Each row is followed by its class.
[  4  -3 -11  10  43  -3  -3 -12 -11   9   2   2   4  -1   7  -5   1  18
   6   6  -6  -1   6  -5  -2   0  -1   2   0  -8  -4  -2  -4  -1   8   4
   7 -51  -2  -1  -5   1   1   0   5  15   9  -3] | <6>
[   5   -6  -29   42  103  -26    3    4   21   55    6    6   15    4
   18  -13    6   19   24    4   -6    1    6  -10  -19  -15    4  -16
   11   11  -15   13    0  -55   26  -18   14 -103   -1   -8  -19  -13
    5    8   60   55    8  -11] | <6>
[-10   0   2 -12  57   8  43  36  -1  -8  -2   2  -9  -2  -3  -3   8   3
 -18   4  16  -1  -8   8  -7 -22  -7  -1   7  16   6  -7  14  19   0 -11
 -22   8   9   7  -4   1   1   7 -14 -23 -19  -5] | <55>
[-17   5  28 -12  29   9  56  27   0 -31  -5  -6 -41   1 -11   4  16   3
 -31  -3  18  -1 -22   5   8  -5  10  -6 -18  28  13   3  18  50 -10 -24
 -27  79   4   9   1   2  11  10 -52 -41 -24   3] | <55>
[ -6  -2  20   6  93   8  44  11 -13  -8  -5  -5 -39  -1   0  -8  22  17
 -26  -4  -1   2 -17   5  12   2  15  -9  -7  25   9  11   7  55 -13  -8
 -18   9   6   0  -3   3   7   7 -62  -5  -7 -10] | <55>
[ 25  -4   1  20  49 -12 -14 -21   1  23   0   1  -6   4   4  -5   4   8
   8   1 -16   7   1  -1  -1  16  11  -5  -1   8  -5  10  -7  -3   1   5
  12 -31  -1  -9  -6  -3   8   1  -1  24   9  -4] | <6>
[  6  -3 -25   6  52  -5  -8  12  13  26   1   4  34  -5   8  -6  -4   1
  12   4   4  -2  11  -3 -12 -12  -9  -1  17  -3  -4  -4  -3 -39  18  -1
  10 -69   8   4  -4  -5  -9  -3  45  20  -1 -10] | <6>
[  9  -8  -5  23 103  -4  -2  -9 -11  22  -1  -1  -3   1  12 -14   9  18
   6   6 -19   2   8  -6   4   5   7  -3  11   6   2  13  -7   8   0   4
  12 -80   3 -11  -5   0  -4   2 -12  38   7 -12] | <6>
[ -3   2   4  13  66  -8   2   6  17  17   3  -1  -6   7   1  -2   8   3
  -2  -3  -9   4  -9   4   3   7  16 -12  -2  22   3   9   3 -13   4  -5
  -4  -3   3  -1  -2  -7   1   2   1  20   1  -4] | <6>
[ -4   1  19  -4 -21   2   6   6  12  -3  -1  -2 -11   1  -5   1   4  -2
 -12  -1  -2   2  -5   6   9  10  10  -6  -8  10   7   1   4  13 -10  -1
  -9  47   1   1   6  -3   1  -2 -19  -7  -6  -2] | <55>
[  5  -5  15   5  32   6  -1  -7  -8   4   2  -2 -10  -1   3  -5   9   7
  -8   2 -14   5   3   5  12  12   7  -4   8   7   5  10  -7  27  -7  10
   1 -18   5  -3   4   9  -9  -2 -43  17   5 -14] | <55>
[ -1   0  18 -10 -18  11  17  -1 -19 -22   0  -4 -25  -3  -4  -3   9   5
 -17   2   2   2  -5   1  12   5   4   6  -5   3   9   4   2  45 -12   7
 -11  34   3   2   5   6  -1   3 -48 -14  -4  -2] | <55>
